Below is a small trained network, with its code and all its weights. Each question gives an input and a target symbol and asks what happens when units are switched off, that is, made to give their printed mean instead of their output.

import numpy as np


def w(rows, s, z=0):
    codes = np.array(rows[::2]) - 128.0
    scale = np.full(codes.shape[1], s)
    scale[-1] = z or s
    return codes * scale


def f(y):
    return y / 2 * (1 + np.tanh(0.7978845608 * (y + 0.044715 * y**3)))


def softmax(a):
    e = np.exp(a - a.max(-1, keepdims=True))
    return e / e.sum(-1, keepdims=True)


def log_softmax(a):
    a = a - a.max(-1, keepdims=True)
    return a - np.log(np.exp(a).sum(-1, keepdims=True))


def net(x, mask):
    ids = ['ΞΠασψω'.index(c) for c in x.split()]
    T = len(ids)
    res = E[ids] + P[:T]
    u = 0
    for l in range(2):
        r = res
        for j in range(3):
            rows = slice(4 * j, 4 * j + 4)
            q, k, v = (r @ M[l][rows].T for M in (Q, K, V))
            z = softmax(np.where(np.tri(T) > 0, q @ k.T / 4**0.5, -1e9)) @ v
            o = O[l][rows]
            res = res + np.where(mask[u + j], z, o[:, -1]) @ o[:, :-1]
        u += 3
        y = f(res @ A[l][:, :-1].T + A[l][:, -1])
        res = res + np.where(mask[u : u + 4], y, B[l][:, -1]) @ B[l][:, :-1]
        u += 4
    return log_softmax(res[-1] @ U[:, :-1].T + U[:, -1])


Q, K, V, O, A, B = {}, {}, {}, {}, {}, {}
E = w([
[169,125,84],'Ξ',
[184,149,156],'Π',
[175,1,158],'α',
[52,121,104],'σ',
[181,101,147],'ψ',
[175,36,130],'ω',
],0.017)
P = w([
[145,71,11],'0',
[100,149,131],'1',
[93,140,136],'2',
[89,131,137],'3',
[84,121,138],'4',
[82,113,137],'5',
[78,100,138],'6',
],0.012)
Q[0] = w([
[255,7,194],'L0H0',
[182,232,178],'L0H0',
[87,165,114],'L0H0',
[123,127,249],'L0H0',
[177,113,188],'L0H1',
[129,139,199],'L0H1',
[79,115,162],'L0H1',
[36,170,109],'L0H1',
[68,231,196],'L0H2',
[140,122,196],'L0H2',
[84,77,173],'L0H2',
[97,57,98],'L0H2',
],0.0097)
K[0] = w([
[82,103,247],'L0H0',
[171,247,255],'L0H0',
[143,156,97],'L0H0',
[154,71,130],'L0H0',
[168,118,176],'L0H1',
[148,143,153],'L0H1',
[133,90,123],'L0H1',
[102,152,87],'L0H1',
[164,63,55],'L0H2',
[129,155,35],'L0H2',
[73,160,105],'L0H2',
[75,160,153],'L0H2',
],0.012)
V[0] = w([
[202,188,101],'L0H0',
[254,90,246],'L0H0',
[103,82,126],'L0H0',
[163,198,117],'L0H0',
[100,215,210],'L0H1',
[50,147,177],'L0H1',
[176,180,219],'L0H1',
[228,229,113],'L0H1',
[155,114,164],'L0H2',
[83,98,89],'L0H2',
[140,71,81],'L0H2',
[34,88,179],'L0H2',
],0.0088)
O[0] = w([
[83,4,107,111],'L0H0',
[153,216,32,182],'L0H0',
[137,165,85,164],'L0H0',
[123,29,133,77],'L0H0',
[107,211,237,1],'L0H1',
[83,100,225,55],'L0H1',
[122,195,158,60],'L0H1',
[187,254,96,90],'L0H1',
[94,165,69,127],'L0H2',
[195,134,228,154],'L0H2',
[170,114,135,195],'L0H2',
[95,185,242,96],'L0H2',
],0.0072,0.008)
A[0] = w([
[200,247,163,109],'L0N0',
[225,64,78,41],'L0N1',
[33,148,19,111],'L0N2',
[193,56,2,2],'L0N3',
],0.0084,0.0088)
B[0] = w([
[102,1,205,128],'L0N0',
[147,222,148,210],'L0N1',
[120,104,66,167],'L0N2',
[105,127,236,253],'L0N3',
],0.0086,0.017)
Q[1] = w([
[81,146,215],'L1H0',
[86,152,111],'L1H0',
[134,111,137],'L1H0',
[172,107,62],'L1H0',
[197,96,90],'L1H1',
[159,63,125],'L1H1',
[143,165,205],'L1H1',
[137,179,144],'L1H1',
[122,188,104],'L1H2',
[89,249,101],'L1H2',
[138,29,116],'L1H2',
[117,139,126],'L1H2',
],0.019)
K[1] = w([
[166,67,117],'L1H0',
[135,76,122],'L1H0',
[129,137,129],'L1H0',
[47,152,103],'L1H0',
[140,99,205],'L1H1',
[122,86,179],'L1H1',
[151,101,80],'L1H1',
[155,140,102],'L1H1',
[166,169,123],'L1H2',
[255,214,85],'L1H2',
[5,93,90],'L1H2',
[131,140,118],'L1H2',
],0.019)
V[1] = w([
[42,125,84],'L1H0',
[37,156,88],'L1H0',
[81,112,183],'L1H0',
[72,156,158],'L1H0',
[77,9,197],'L1H1',
[205,128,232],'L1H1',
[115,106,142],'L1H1',
[101,170,108],'L1H1',
[90,99,104],'L1H2',
[61,240,139],'L1H2',
[190,203,226],'L1H2',
[109,95,15],'L1H2',
],0.011)
O[1] = w([
[197,117,154,91],'L1H0',
[229,78,180,89],'L1H0',
[242,174,179,117],'L1H0',
[216,63,195,110],'L1H0',
[103,197,46,157],'L1H1',
[87,25,46,251],'L1H1',
[211,200,153,132],'L1H1',
[144,125,190,95],'L1H1',
[152,119,199,116],'L1H2',
[254,43,17,93],'L1H2',
[162,72,38,161],'L1H2',
[36,133,120,95],'L1H2',
],0.0081,0.023)
A[1] = w([
[180,86,83,48],'L1N0',
[108,90,212,57],'L1N1',
[130,249,154,254],'L1N2',
[110,155,164,83],'L1N3',
],0.014,0.0066)
B[1] = w([
[177,178,179,250],'L1N0',
[149,245,138,151],'L1N1',
[108,110,17,219],'L1N2',
[167,132,64,162],'L1N3',
],0.013,0.02)
U = w([
[66,140,156,8],'Ξ',
[69,67,148,191],'Π',
[135,81,110,206],'α',
[244,118,87,126],'σ',
[185,186,121,2],'ψ',
[151,170,161,167],'ω',
],0.011,0.0087)

Each question gives the input, a string of symbols that net reads in full, and the target symbol t.
The units are the heads (4 rows each of Q, K, V and O) and the neurons (one row each of A and B). Each row of codes is followed by its name. A weight is (code - 128) times the scale printed after its matrix; where a second scale follows, it is the last column's (O, A, B and U).
mask holds one flag per unit, layer by layer, with each layer's heads first. A switched-off unit (its flag False) gives its mean, the last column of its rows in O or B, instead of its output. The means were averaged over made-up inputs and are rounded, as every weight is.
A unit's drop is (log p(t) with every unit on - log p(t) with that unit switched off) / (log p(t) with every unit on - log p(t) with every unit switched off).
The circuit of an input: a set's keep is (log p(t) with only the set's units on - log p(t) with every unit switched off) / (log p(t) with every unit on - log p(t) with every unit switched off). Starting from the 12 units with the biggest drops (on a tie, the unit counted first), units are removed one at a time, each time the one whose removal leaves the highest keep (on an exact tie, the one counted first), for as long as the keep stays at least 0.8.
units of the circuit, in order: the units of the circuit, biggest drop first
k most important neurons: the k neurons with the biggest drops, biggest first
which heads matter: for each layer, one digit per head in row order, 1 if its drop is at least 0.15 and else 0, layers parted by /
input Ξ Ξ Ξ ω Π σ Π, target Ξ: 4 most important neurons => (L0N1 L0N3 L1N1 L1N0)
input Ξ α ψ Π α α, target Π: units of the circuit, in order => (L1H2)
input ψ σ Ξ, target ω: which heads matter => 100 / 101
input Π Ξ ψ σ Π Ξ ψ, target ψ: which heads matter => 100 / 011
input Π ψ ω ω σ, target ψ: which heads matter => 111 / 111
input ω Ξ Π σ Π ω ψ, target Π: units of the circuit, in order => (L0N1 L1H2 L1N0)
input σ ω ω Ξ ω Π, target α: 3 most important neurons => (L1N2 L0N1 L0N3)
input σ Ξ Π, target α: 2 most important neurons => (L1N2 L1N0)
input ω ψ Ξ Π Π σ ψ, target Π: which heads matter => 011 / 011
input α ω Ξ σ, target σ: units of the circuit, in order => (L0N3 L1H0)
input ψ Ξ ω Ξ Π σ, target ω: units of the circuit, in order => (L1N1 L1H2 L0N1 L1H1)
input Ξ Π Ξ ω ω σ, target Ξ: units of the circuit, in order => (L1H2 L1N1 L0N1 L0H0)
input Π Π α Π Ξ ω, target σ: units of the circuit, in order => (L0H0 L1H2 L0H1)
input Π ψ σ, target ψ: which heads matter => 110 / 111
input Ξ σ Ξ ω, target Ξ: most important neuron => (L0N3)
input Ξ Π Ξ σ Π Ξ ψ, target Ξ: 4 most important neurons => (L0N1 L0N3 L1N0 L1N1)
input ω ω Ξ Π ψ Ξ ω, target Π: which heads matter => 001 / 001
input ω Π α, target σ: 4 most important neurons => (L0N3 L1N0 L0N0 L0N1)
input Π Ξ Π σ Π, target ψ: 4 most important neurons => (L0N0 L1N1 L0N1 L0N3)
input ψ Π ω σ Π ω, target ω: units of the circuit, in order => (L0H2 L1H1 L0H1)
input Π σ α α ω, target ψ: which heads matter => 101 / 011
input ω Π Ξ Ξ ψ Π Ξ, target Π: which heads matter => 100 / 001
input Π Π ψ ψ ψ Π, target Π: units of the circuit, in order => (L0N1 L1N0 L0H1 L1H1)
input Ξ ψ ψ σ Π Π Π, target Ξ: 4 most important neurons => (L0N0 L0N1 L0N3 L1N0)
input Ξ σ α ψ ω ψ Ξ, target Ξ: units of the circuit, in order => (L0N1 L1H2 L0H0)
input σ Ξ Ξ, target α: 3 most important neurons => (L1N2 L1N0 L1N3)
input α Ξ Π Π σ Ξ ω, target σ: units of the circuit, in order => (L1H0)
input Π ψ σ α ω Ξ ψ, target ψ: most important neuron => (L0N0)
input Ξ Ξ Π σ ω, target Ξ: 2 most important neurons => (L0N1 L0N3)
